Below are the code and all the weights of a small trained network. Each question names an input and a target symbol and asks about switching units off, where a switched-off unit gives its printed mean instead of its output.

import numpy as np


def w(rows, s, z=0):
    codes = np.array(rows[::2]) - 128.0
    scale = np.full(codes.shape[1], s)
    scale[-1] = z or s
    return codes * scale


def f(y):
    return y / 2 * (1 + np.tanh(0.7978845608 * (y + 0.044715 * y**3)))


def softmax(a):
    e = np.exp(a - a.max(-1, keepdims=True))
    return e / e.sum(-1, keepdims=True)


def log_softmax(a):
    a = a - a.max(-1, keepdims=True)
    return a - np.log(np.exp(a).sum(-1, keepdims=True))


def net(x, mask):
    ids = ['ΓΘΠΣΨαβεζηλμξτφω'.index(c) for c in x.split()]
    T = len(ids)
    res = E[ids] + P[:T]
    r = res
    for j in range(2):
        rows = slice(4 * j, 4 * j + 4)
        q, k, v = (r @ M[0][rows].T for M in (Q, K, V))
        z = softmax(np.where(np.tri(T) > 0, q @ k.T / 4**0.5, -1e9)) @ v
        o = O[0][rows]
        res = res + np.where(mask[j], z, o[:, -1]) @ o[:, :-1]
    y = f(res @ A[0][:, :-1].T + A[0][:, -1])
    res = res + np.where(mask[2:6], y, B[0][:, -1]) @ B[0][:, :-1]
    return log_softmax(res[-1] @ U[:, :-1].T + U[:, -1])


Q, K, V, O, A, B = {}, {}, {}, {}, {}, {}
E = w([
[185,63,130],'Γ',
[133,157,98],'Θ',
[206,139,197],'Π',
[138,62,134],'Σ',
[193,218,178],'Ψ',
[215,112,70],'α',
[183,53,148],'β',
[100,213,213],'ε',
[76,141,96],'ζ',
[76,198,6],'η',
[61,179,165],'λ',
[83,218,174],'μ',
[168,84,119],'ξ',
[216,142,159],'τ',
[62,184,164],'φ',
[68,193,166],'ω',
],0.014)
P = w([
[75,9,31],'0',
[153,127,126],'1',
[157,129,125],'2',
[159,130,126],'3',
[164,133,124],'4',
[165,132,125],'5',
[168,134,124],'6',
[170,135,122],'7',
[172,137,123],'8',
[173,137,121],'9',
[176,141,120],'10',
[174,135,124],'11',
[177,136,125],'12',
],0.011)
Q[0] = w([
[130,189,143],'h0',
[129,126,93],'h0',
[144,127,142],'h0',
[100,233,190],'h0',
[144,122,89],'h1',
[183,114,155],'h1',
[134,113,171],'h1',
[167,4,89],'h1',
],0.039)
K[0] = w([
[179,188,125],'h0',
[114,118,84],'h0',
[158,127,142],'h0',
[179,246,176],'h0',
[108,131,75],'h1',
[175,120,103],'h1',
[163,107,167],'h1',
[133,5,65],'h1',
],0.035)
V[0] = w([
[125,105,216],'h0',
[127,118,121],'h0',
[130,141,56],'h0',
[199,252,36],'h0',
[110,179,131],'h1',
[243,87,127],'h1',
[159,126,101],'h1',
[78,121,143],'h1',
],0.015)
O[0] = w([
[127,221,145,48],'h0',
[125,115,120,149],'h0',
[127,48,112,201],'h0',
[151,34,253,121],'h0',
[114,49,139,45],'h1',
[161,177,235,254],'h1',
[123,151,136,182],'h1',
[124,132,78,89],'h1',
],0.019,0.0062)
A[0] = w([
[99,188,129,3],'n0',
[180,177,113,235],'n1',
[3,117,152,49],'n2',
[42,121,175,208],'n3',
],0.016,0.0071)
B[0] = w([
[252,168,166,199],'n0',
[55,95,121,250],'n1',
[95,221,219,148],'n2',
[124,161,45,184],'n3',
],0.027,0.024)
U = w([
[107,184,109,118],'Γ',
[102,133,85,218],'Θ',
[158,154,62,112],'Π',
[195,97,99,245],'Σ',
[250,153,102,126],'Ψ',
[159,143,152,122],'α',
[133,126,154,146],'β',
[178,133,179,70],'ε',
[174,148,187,73],'ζ',
[204,88,173,150],'η',
[163,68,134,25],'λ',
[86,86,141,100],'μ',
[144,121,145,217],'ξ',
[166,113,45,46],'τ',
[148,132,149,155],'φ',
[106,118,182,113],'ω',
],0.012,0.011)

Each question gives the input, a string of symbols that net reads in full, and the target symbol t.
The units are the heads (4 rows each of Q, K, V and O) and the neurons (one row each of A and B). Each row of codes is followed by its name. A weight is (code - 128) times the scale printed after its matrix; where a second scale follows, it is the last column's (O, A, B and U).
mask holds one flag per unit, heads first, then neurons. A switched-off unit (its flag False) gives its mean, the last column of its rows in O or B, instead of its output. The means were averaged over made-up inputs and are rounded, as every weight is.
A unit's drop is (log p(t) with every unit on - log p(t) with that unit switched off) / (log p(t) with every unit on - log p(t) with every unit switched off).
The circuit of an input: a set's keep is (log p(t) with only the set's units on - log p(t) with every unit switched off) / (log p(t) with every unit on - log p(t) with every unit switched off). Starting from all 6 units, units are removed one at a time, each time the one whose removal leaves the highest keep (on an exact tie, the one counted first), for as long as the keep stays at least 0.8.
circuit, biggest first: the units of the circuit, biggest drop first
top k neurons: the k neurons with the biggest drops, biggest first
which heads matter: for each layer, one digit per head in row order, 1 if its drop is at least 0.15 and else 0, layers parted by /
drop of u: that unit's drop, to one decimal
input β Σ ε α α β μ ζ η Π, target ζ: circuit, biggest first : [h1]
input Γ ζ ζ Ψ β Θ α ζ α, target Γ: circuit, biggest first : [n1, h0, h1, n0]
input β β β β Θ β ω ζ ε β ξ ε, target Θ: top 2 neurons : [n0, n3]
input ε β ε β β, target ζ: circuit, biggest first : [n0, h0, n1, h1]
input Ψ β Θ α β μ β β η μ β Ψ Ψ, target Ψ: circuit, biggest first : [n3, n1, h0]
input μ β φ ξ τ β β Ψ η Σ, target ω: top 3 neurons : [n1, n3, n0]
input β μ ε β ε ε β ξ, target Ψ: circuit, biggest first : [n0, h0]
input ε μ β ε β μ Θ ξ, target ζ: circuit, biggest first : [n0, n1, h0, h1]
input β α ξ Θ, target Σ: top 3 neurons : [n1, n0, n3]
input ζ Γ α β β β α ζ β β, target τ: which heads matter : 11
input ε τ β β Σ β Σ ζ ζ μ β α, target ζ: circuit, biggest first : [n0, h0, h1, n1]
input η μ ξ η ε β β α ω, target Γ: top 3 neurons : [n0, n2, n1]
input β β β β Π β τ τ, target ω: which heads matter : 00
input μ Ψ ε ζ μ φ β β α β α, target ω: which heads matter : 01
input α ε ξ, target η: circuit, biggest first : [h0, n3]
input β ε μ ξ μ Π, target ζ: circuit, biggest first : [h0]
input ε Γ ε α λ φ τ β α Σ, target ζ: top 2 neurons : [n0, n1]
input β ζ ω β β τ β β Γ, target Ψ: circuit, biggest first : [n0, h0]
input Ψ β α ε β Π β τ ε β ζ, target Θ: circuit, biggest first : [n0, n3, h0]
input ζ ε Ψ, target Ψ: circuit, biggest first : [n1, n3, h0]
input μ ζ ζ, target Θ: circuit, biggest first : [n0]
input ε ζ α Θ ε α α ε β λ μ β β, target ζ: circuit, biggest first : [n0, h0, h1, n1]
input β β ε Θ, target Σ: which heads matter : 01
input ε α α Γ, target ζ: which heads matter : 11
input β β Π μ α ε Γ Σ, target Ψ: which heads matter : 11
input ξ β Θ μ β Σ β α ε Π β ω η, target μ: drop of n1 : -0.1
input α β Θ β, target η: drop of h0 : 2.7
input φ ζ β τ β ε μ β β τ β β τ, target ω: drop of n0 : 0.6
input β β λ ζ β Θ β Γ β φ φ, target Γ: drop of n0 : 2.7
input ξ β ζ ε η β ξ α ζ Θ μ β, target Θ: top neuron : [n1]
